Here is a tiny trained network, its code and every weight. The questions are about switching its units off for an input and a target symbol, where a switched-off unit gives its printed mean instead of its output.

import numpy as np


def w(rows, s, z=0):
    codes = np.array(rows[::2]) - 128.0
    scale = np.full(codes.shape[1], s)
    scale[-1] = z or s
    return codes * scale


def softmax(a):
    e = np.exp(a - a.max(-1, keepdims=True))
    return e / e.sum(-1, keepdims=True)


def log_softmax(a):
    a = a - a.max(-1, keepdims=True)
    return a - np.log(np.exp(a).sum(-1, keepdims=True))


def net(x, mask):
    ids = ['ΘΣΨβδημπφω'.index(c) for c in x.split()]
    T = len(ids)
    res = E[ids] + P[:T]
    u = 0
    for l in range(2):
        r = res
        for j in range(3):
            rows = slice(3 * j, 3 * j + 3)
            q, k, v = (r @ M[l][rows].T for M in (Q, K, V))
            z = softmax(np.where(np.tri(T) > 0, q @ k.T / 3**0.5, -1e9)) @ v
            o = O[l][rows]
            res = res + np.where(mask[u + j], z, o[:, -1]) @ o[:, :-1]
        u += 3
    return log_softmax(res[-1] @ U[:, :-1].T + U[:, -1])


Q, K, V, O = {}, {}, {}, {}
E = w([
[63,143,141,233],'Θ',
[125,84,146,25],'Σ',
[117,131,109,123],'Ψ',
[55,109,131,125],'β',
[99,132,156,133],'δ',
[149,92,167,90],'η',
[64,63,82,138],'μ',
[66,59,178,71],'π',
[200,158,93,228],'φ',
[10,128,212,105],'ω',
],0.013)
P = w([
[186,2,62,148],'0',
[78,69,114,153],'1',
[121,126,109,109],'2',
[127,144,110,99],'3',
[96,135,152,154],'4',
[144,184,119,111],'5',
[88,153,163,152],'6',
[98,165,163,148],'7',
[159,219,130,102],'8',
[97,145,170,130],'9',
],0.0062)
Q[0] = w([
[144,128,105,168],'L0H0',
[126,165,128,101],'L0H0',
[120,187,112,123],'L0H0',
[146,196,222,113],'L0H1',
[83,167,103,109],'L0H1',
[152,108,64,253],'L0H1',
[155,157,148,102],'L0H2',
[107,103,139,102],'L0H2',
[137,132,138,214],'L0H2',
],0.017)
K[0] = w([
[151,106,135,103],'L0H0',
[68,108,128,107],'L0H0',
[65,143,119,80],'L0H0',
[195,121,201,190],'L0H1',
[153,143,62,150],'L0H1',
[192,4,48,165],'L0H1',
[182,167,147,169],'L0H2',
[87,158,122,134],'L0H2',
[124,52,175,69],'L0H2',
],0.014)
V[0] = w([
[80,61,98,177],'L0H0',
[204,20,103,100],'L0H0',
[53,115,39,3],'L0H0',
[150,38,97,195],'L0H1',
[237,31,72,231],'L0H1',
[105,229,14,236],'L0H1',
[26,140,46,34],'L0H2',
[158,141,134,133],'L0H2',
[148,80,206,36],'L0H2',
],0.0064)
O[0] = w([
[118,98,141,55,204],'L0H0',
[218,103,158,123,205],'L0H0',
[117,22,70,140,111],'L0H0',
[213,88,154,185,236],'L0H1',
[177,96,210,213,252],'L0H1',
[90,49,113,234,89],'L0H1',
[92,126,2,77,135],'L0H2',
[104,118,115,167,112],'L0H2',
[179,167,133,146,146],'L0H2',
],0.0074,0.0036)
Q[1] = w([
[87,186,121,173],'L1H0',
[157,107,132,207],'L1H0',
[99,49,102,88],'L1H0',
[170,94,132,104],'L1H1',
[190,204,125,233],'L1H1',
[154,40,218,72],'L1H1',
[161,179,142,103],'L1H2',
[136,209,61,248],'L1H2',
[204,204,139,92],'L1H2',
],0.011)
K[1] = w([
[126,169,162,252],'L1H0',
[135,183,211,180],'L1H0',
[124,142,102,67],'L1H0',
[146,158,101,169],'L1H1',
[188,6,165,76],'L1H1',
[143,171,70,241],'L1H1',
[126,105,138,92],'L1H2',
[184,47,88,82],'L1H2',
[81,76,167,45],'L1H2',
],0.011)
V[1] = w([
[79,76,92,88],'L1H0',
[131,47,217,45],'L1H0',
[85,168,120,118],'L1H0',
[194,119,105,201],'L1H1',
[241,198,130,115],'L1H1',
[156,25,87,116],'L1H1',
[178,67,111,84],'L1H2',
[255,185,48,154],'L1H2',
[171,127,88,137],'L1H2',
],0.0098)
O[1] = w([
[154,199,117,192,63],'L1H0',
[92,118,95,254,204],'L1H0',
[190,152,151,106,48],'L1H0',
[122,192,82,182,255],'L1H1',
[107,249,137,182,197],'L1H1',
[188,104,106,34,221],'L1H1',
[148,121,146,60,204],'L1H2',
[227,186,29,114,171],'L1H2',
[150,145,110,78,150],'L1H2',
],0.0091,0.009)
U = w([
[187,127,231,138,63],'Θ',
[188,125,211,137,13],'Σ',
[169,143,163,99,17],'Ψ',
[71,98,169,73,213],'β',
[120,253,228,100,254],'δ',
[170,87,124,96,91],'η',
[152,51,58,222,122],'μ',
[176,91,189,141,97],'π',
[107,203,14,36,157],'φ',
[184,53,177,177,141],'ω',
],0.0058,0.0031)

Each question gives the input, a string of symbols that net reads in full, and the target symbol t.
The units are the heads (3 rows each of Q, K, V and O). Each row of codes is followed by its name. A weight is (code - 128) times the scale printed after its matrix; where a second scale follows, it is the last column's (O and U).
mask holds one flag per head, layer by layer. A switched-off head (its flag False) gives its mean, the last column of its rows in O, instead of its output. The means were averaged over made-up inputs and are rounded, as every weight is.
A unit's drop is (log p(t) with every unit on - log p(t) with that unit switched off) / (log p(t) with every unit on - log p(t) with every unit switched off).
The circuit of an input: a set's keep is (log p(t) with only the set's units on - log p(t) with every unit switched off) / (log p(t) with every unit on - log p(t) with every unit switched off). Starting from all 6 units, units are removed one at a time, each time the one whose removal leaves the highest keep (on an exact tie, the one counted first), for as long as the keep stays at least 0.8.
circuit, biggest first: the units of the circuit, biggest drop first
most important unit: the unit with the biggest drop
heads that matter: for each layer, one digit per head in row order, 1 if its drop is at least 0.15 and else 0, layers parted by /
input Σ φ φ Ψ Θ, target φ: heads that matter : 101 / 001
input Σ Θ μ Σ μ, target μ: circuit, biggest first : L1H0; L0H0
input Σ μ η ω μ Ψ Ψ β, target β: heads that matter : 010 / 011
input μ Θ φ φ β, target φ: heads that matter : 010 / 101
input Θ Σ η, target μ: most important unit : L1H0
input Ψ Σ μ φ δ, target φ: circuit, biggest first : L1H2; L0H1; L0H2; L0H0
input φ β π Σ ω Σ ω, target β: circuit, biggest first : L1H1; L0H1
input Σ μ Σ φ φ μ Θ π, target μ: circuit, biggest first : L1H0; L0H1; L1H2
input Σ φ φ Ψ η φ φ μ, target φ: circuit, biggest first : L1H2; L0H2
input Σ φ φ Σ φ Σ μ η φ, target φ: circuit, biggest first : L0H0; L0H2; L1H2; L1H1
input Ψ Ψ Ψ Σ φ φ Ψ, target φ: circuit, biggest first : L1H2; L0H1; L0H2; L1H0
input ω Σ μ φ μ, target φ: heads that matter : 001 / 001
input Σ η φ φ η η φ β, target φ: circuit, biggest first : L1H2; L0H1
input Σ δ μ μ β Σ φ φ β ω, target β: heads that matter : 110 / 010
input Σ φ φ η ω Σ, target β: most important unit : L0H0
input ω φ δ μ Ψ ω π, target β: circuit, biggest first : L0H1; L1H1
input Ψ φ φ φ π η β φ Ψ Σ, target δ: heads that matter : 100 / 010
input φ η δ Θ π π π, target μ: heads that matter : 001 / 111
input η η φ π π φ φ, target δ: heads that matter : 111 / 010
input Σ Σ Σ φ Σ δ ω δ η, target β: most important unit : L0H1
